[ 33.0  33.0  32.9 -87.1] -> N
[ 33.0  32.9 -72.3  67.6] -> P
[ 33.6  32.9 -72.3  67.6] -> Y
[ 32.9  50.6  32.9 -72.3] -> D
common D N:   [32.9]
common Y N:   [32.9]
which: [ 33.6  32.9 -72.3  67.6]  Y
common N Y:   [32.9]
which: [ 33.0  33.0  32.9 -87.1]  N
which: [ 32.9  50.6  32.9 -72.3]  D

[  3.8  -6.7  84.3 -15.0   6.1  -6.6  10.6  12.0   2.4 -20.1  18.0 -35.8
 -51.4  -5.3  19.3 -81.9  21.7  47.9 -38.5  19.3  22.2  15.9  -1.0   3.0
  -5.7  31.4   2.7 -17.8  69.0  11.3 -32.4 -18.6  75.0 -35.1 -18.0 -23.9
 -30.9  -2.6 -23.6  -9.5  55.6 -23.3  53.5  -5.5]  C
[-16.9  -0.1  67.0 -24.7  23.5 -25.7   1.4  20.1   0.4 -27.2   5.1 -39.0
 -38.7  -9.5  15.8 -92.7   8.2  14.0 -39.0  30.5  19.1  10.3 -13.2  -3.4
   1.0  17.8  13.0 -13.3  61.9   7.3 -47.5  -8.5  69.0 -34.9 -15.7 -22.3
 -30.5  -4.8 -21.2   0.2  72.5 -46.5  60.9   8.7]  F
[  6.5 -23.6  11.9 -39.8 -16.5  -3.6 -22.9  14.0  47.3  19.5  10.0   7.3
  21.2   9.3 -17.3 -28.2  -1.3   4.3  14.6   3.1  41.8 -41.2   3.4 -38.6
  53.8 -36.8 -17.8  -2.3 -31.8  73.7  39.0   5.4  -5.0 -49.6  25.4 -19.5
 -12.3  -0.2 -42.0 -38.8 -11.4  71.4   4.9   2.0]  G
[-14.0  14.6  76.5 -22.2  22.2  -1.0   0.2  13.2 -10.8  -1.0   6.7 -48.2
 -43.2 -11.4  22.4 -89.2  20.7  23.5 -36.5   7.4  15.6   5.8  -4.4  -9.4
  -2.1  31.2  16.1 -16.8  50.6  12.7 -44.6 -17.7  75.2 -41.5   6.4 -42.7
 -28.2  -0.4 -25.4   2.2  44.8 -21.1  47.5  11.3]  Z
[ 72.1   3.3  -8.0  24.6 -66.0  25.0 -23.8 -29.8  30.4 -49.0  17.9  31.8
  14.1 -27.2  45.8 -14.7  30.6 -59.2  22.5  11.6  58.9 -38.4 -34.2 -49.9
  62.6 -58.0 -59.4  11.5  36.9 -23.0 -50.4  -9.5 -31.2  -0.5  21.3  12.8
  -3.5 -12.9  26.3 -16.3 -75.9 -26.6   8.5  44.5]  V
[-16.9  -0.1  67.0 -24.7  23.5 -25.7   1.4  20.1   0.4 -27.2   5.1 -39.0
 -38.7  -9.5  15.8 -92.7   8.2  14.0 -39.0  30.5  19.1  10.3 -14.5  -3.4
   1.0  17.8  13.0 -13.3 -13.3   7.3 -47.5  -8.5  69.0 -34.9 -15.7 -22.3
 -30.5  -4.8 -21.2   0.2  72.5 -46.5  60.9  12.0]  M
which: [  3.8  -6.7  84.3 -15.0   6.1  -6.6  10.6  12.0   2.4 -20.1  18.0 -35.8
 -51.4  -5.3  19.3 -81.9  21.7  47.9 -38.5  19.3  22.2  15.9  -1.0   3.0
  -5.7  31.4   2.7 -17.8  69.0  11.3 -32.4 -18.6  75.0 -35.1 -18.0 -23.9
 -30.9  -2.6 -23.6  -9.5  55.6 -23.3  53.5  -5.5]  C
which: [-14.0  14.6  76.5 -22.2  22.2  -1.0   0.2  13.2 -10.8  -1.0   6.7 -48.2
 -43.2 -11.4  22.4 -89.2  20.7  23.5 -36.5   7.4  15.6   5.8  -4.4  -9.4
  -2.1  31.2  16.1 -16.8  50.6  12.7 -44.6 -17.7  75.2 -41.5   6.4 -42.7
 -28.2  -0.4 -25.4   2.2  44.8 -21.1  47.5  11.3]  Z

[ -3.7 -30.8 -14.1  60.0   2.0  36.8 -21.2 -37.8] -> K
[ -5.0  59.9 -39.5  28.5  -5.3 -11.5  67.2  -3.6] -> J
[ -3.7  59.9 -14.1   6.4   2.0  -3.7 -21.2  10.8] -> Q
[ -3.7 -30.8 -14.1  -3.7   2.0  36.8 -21.2 -45.7] -> A
which: [ -3.7 -30.8 -14.1  -3.7   2.0  36.8 -21.2 -45.7]  A
which: [ -5.0  59.9 -39.5  28.5  -5.3 -11.5  67.2  -3.6]  J
common J Q:   [59.9]

[ 23.0  69.3  -9.6 -86.7] = W
[ 24.9  -9.5 -53.1  -9.6] = S
[-0.2 -9.6 52.8 23.3] = H
common S H:   [-9.6]
common H W:   [-9.6]

[ -1.5 -23.7  28.7 -24.7 -15.1  42.9  -8.0 -30.6   1.6  -1.1  29.3 -13.4
  -1.8  35.9   0.3   6.0   0.2  34.9   6.0  -7.7  -0.2 -11.7 -10.5  -3.4
 -18.0 -29.7  19.9 -30.7 -30.7  18.8  28.8  22.8  -2.5  -2.2  28.4 -11.3
  39.2  21.2 -13.2]  U
[ 28.4 -21.4  -5.6   1.3  -2.6  21.3  -3.9 -26.9 -23.6 -12.9   9.8  -4.9
  22.9  34.8  21.6  47.3  -7.0  70.6 -19.7  14.7  28.3  30.7   9.7 -30.8
 -63.5 -14.2   2.9 -64.9 -30.7   4.7 -26.4   9.2  20.5 -11.0  -3.6  14.6
  47.8  43.2  30.6]  B
[ 26.5  21.3  54.0  35.7  22.9 -14.1  18.7  29.2  -5.6 -18.7 -31.0  28.8
  28.8 -29.1  17.1  18.5   4.7 -13.4 -15.8  27.1   6.8  18.8  30.7  -4.8
 -30.6  36.1 -31.7  -0.2  -2.8 -23.7  39.7 -29.4  15.0  -2.1 -44.5  34.1
 -32.7  -4.8  14.3]  E
[ -1.5 -23.7 -34.7 -24.7 -15.1  42.9  22.8 -30.6   1.6  -1.1  29.3 -13.4
  -1.8  35.9   0.3   6.0   0.2  34.9   6.0  -7.7  -0.2 -11.7 -10.5  -3.4
 -18.0 -29.7  19.9 -28.5  28.4  18.8 -39.6  22.8  -2.5  -2.2  28.4 -11.3
  39.2  21.2 -13.2]  R
common B R:   [28.4]
which: [ -1.5 -23.7  28.7 -24.7 -15.1  42.9  -8.0 -30.6   1.6  -1.1  29.3 -13.4
  -1.8  35.9   0.3   6.0   0.2  34.9   6.0  -7.7  -0.2 -11.7 -10.5  -3.4
 -18.0 -29.7  19.9 -30.7 -30.7  18.8  28.8  22.8  -2.5  -2.2  28.4 -11.3
  39.2  21.2 -13.2]  U
which: [ -1.5 -23.7 -34.7 -24.7 -15.1  42.9  22.8 -30.6   1.6  -1.1  29.3 -13.4
  -1.8  35.9   0.3   6.0   0.2  34.9   6.0  -7.7  -0.2 -11.7 -10.5  -3.4
 -18.0 -29.7  19.9 -28.5  28.4  18.8 -39.6  22.8  -2.5  -2.2  28.4 -11.3
  39.2  21.2 -13.2]  R
common R B:   [28.4]
which: [ 28.4 -21.4  -5.6   1.3  -2.6  21.3  -3.9 -26.9 -23.6 -12.9   9.8  -4.9
  22.9  34.8  21.6  47.3  -7.0  70.6 -19.7  14.7  28.3  30.7   9.7 -30.8
 -63.5 -14.2   2.9 -64.9 -30.7   4.7 -26.4   9.2  20.5 -11.0  -3.6  14.6
  47.8  43.2  30.6]  B

[-64.6 -42.0  32.6 -70.6   8.0 -68.3  24.6 -39.9 -29.8 -14.1 -26.5   2.3
  25.4  27.6 -28.7  15.1 -50.9 -13.5 -18.7 -33.9 -38.8] = Zum
[ -0.8  14.7  25.0 -36.8  28.7 -18.4  14.7   3.4   0.7   3.6 -11.6   4.5
   4.0 -26.7 -51.7  19.7  -3.4 -12.7  22.8 -42.4  -0.7] = luva
[-66.4 -54.5  30.9 -87.0 -57.5 -71.6 -11.0 -26.0 -59.5 -11.6 -17.0  57.7
  38.7  20.2  -9.7  14.7 -58.7  22.2 -16.6   9.8 -36.4] = Fogi
[-13.7 -77.0  -5.4 -29.9  39.2  -4.2  45.9  -9.6 -57.7  46.7 -20.8 -13.0
  26.4 -43.2 -21.9  27.4 -34.1   9.3  34.8   9.2 -46.5] = zano
[ -0.1 -33.0 -38.0   5.1   3.9  -1.1  -8.2   1.4  15.7  33.2  30.3 -18.7
  31.3   1.3 -18.8 -20.6 -32.3 -12.0  25.6   3.4  -5.9] = nolok
[-12.0 -42.0  32.6  44.2   8.0 -68.3  24.6 -39.9 -29.8 -14.1 -26.5   2.3
 -23.3  27.6 -28.7  15.1 -50.9 -13.5 -18.7 -33.9 -38.8] = les
[ -0.8  14.7  25.0 -36.8  28.7 -18.4  -3.9   3.4   0.7   3.6 -11.6   4.5
   4.0 -26.7 -51.7  19.7  -3.4 -12.7  22.8 -42.4  -0.7] = zel
which: [ -0.8  14.7  25.0 -36.8  28.7 -18.4  -3.9   3.4   0.7   3.6 -11.6   4.5
   4.0 -26.7 -51.7  19.7  -3.4 -12.7  22.8 -42.4  -0.7]  zel
which: [-13.7 -77.0  -5.4 -29.9  39.2  -4.2  45.9  -9.6 -57.7  46.7 -20.8 -13.0
  26.4 -43.2 -21.9  27.4 -34.1   9.3  34.8   9.2 -46.5]  zano

[ 33.7 -37.2 -52.6 -21.5  63.1  49.0  39.0  85.6  -2.4   4.8  -2.8   8.4
 -12.6 -59.2  33.3  -5.5  62.2 -19.9  10.8 -25.8  -8.4   8.3  40.5   2.0
  74.5  -1.0  -7.6 -44.3 -19.9 -19.2]  X
[ 33.7 -37.2 -52.6  55.8  63.1  49.0  39.0  85.6  -2.4   4.8  -2.8   8.4
 -12.6 -59.2  33.3  -5.5  62.2 -19.9  40.9 -25.8  -8.4 -25.8  40.5   8.4
  74.5  -1.0  -7.6 -44.3 -19.9 -19.2]  L
[ 33.7 -37.2 -52.6  55.8  63.1  49.0  39.0  85.6  -2.4   4.8  -2.8   8.4
 -12.6 -59.2  33.3  -5.5  62.2 -19.9  40.9 -25.8  -8.4   8.3 -25.6  57.7
 -89.6  37.3   8.2  81.1  10.8  60.7]  T
which: [ 33.7 -37.2 -52.6  55.8  63.1  49.0  39.0  85.6  -2.4   4.8  -2.8   8.4
 -12.6 -59.2  33.3  -5.5  62.2 -19.9  40.9 -25.8  -8.4   8.3 -25.6  57.7
 -89.6  37.3   8.2  81.1  10.8  60.7]  T
which: [ 33.7 -37.2 -52.6  55.8  63.1  49.0  39.0  85.6  -2.4   4.8  -2.8   8.4
 -12.6 -59.2  33.3  -5.5  62.2 -19.9  40.9 -25.8  -8.4 -25.8  40.5   8.4
  74.5  -1.0  -7.6 -44.3 -19.9 -19.2]  L

[  0.5 -16.9  21.8  18.2 -55.2  -4.5   2.6   0.1] : dopin
[ -3.1  -9.3  14.3  -0.3 -15.8  -2.1   3.9  46.7] : Bobe
[ 15.7 -16.9  21.8 -13.5  -7.9  18.6 -43.2 -55.2] : marif
[  0.5 -16.9  21.8 -13.5   2.0  15.8  -5.1 -16.1] : dez
[ 18.2 -16.9  21.8   6.8   2.0  -4.5   2.6   0.1] : maver
[ 15.7  46.7  -3.3  21.7   6.8  21.8 -41.5 -55.1] : sif
common Bobe sif:   [46.7]
which: [ 15.7 -16.9  21.8 -13.5  -7.9  18.6 -43.2 -55.2]  marif
common sif dopin:   [21.8]
common sif Bobe:   [46.7]
which: [ 18.2 -16.9  21.8   6.8   2.0  -4.5   2.6   0.1]  maver

[  9.6 -55.9   3.2 -42.0  -9.9 -27.0 -21.6  51.2  34.2] : vebul
[ 43.4  12.2  34.2  42.9  74.0  23.1  51.2 -12.3 -10.0] : gok
[ -2.0 -20.0  20.9 -12.4 -36.1  29.1 -27.7 -11.3  -7.0] : Gav
[-36.0 -36.4  28.6  17.6  33.6 -23.6  -9.9 -36.1  16.1] : Daza
common Gav Daza:   [-36.1]
which: [-36.0 -36.4  28.6  17.6  33.6 -23.6  -9.9 -36.1  16.1]  Daza
common Daza vebul:   [-9.9]
which: [ 43.4  12.2  34.2  42.9  74.0  23.1  51.2 -12.3 -10.0]  gok
common vebul Daza:   [-9.9]

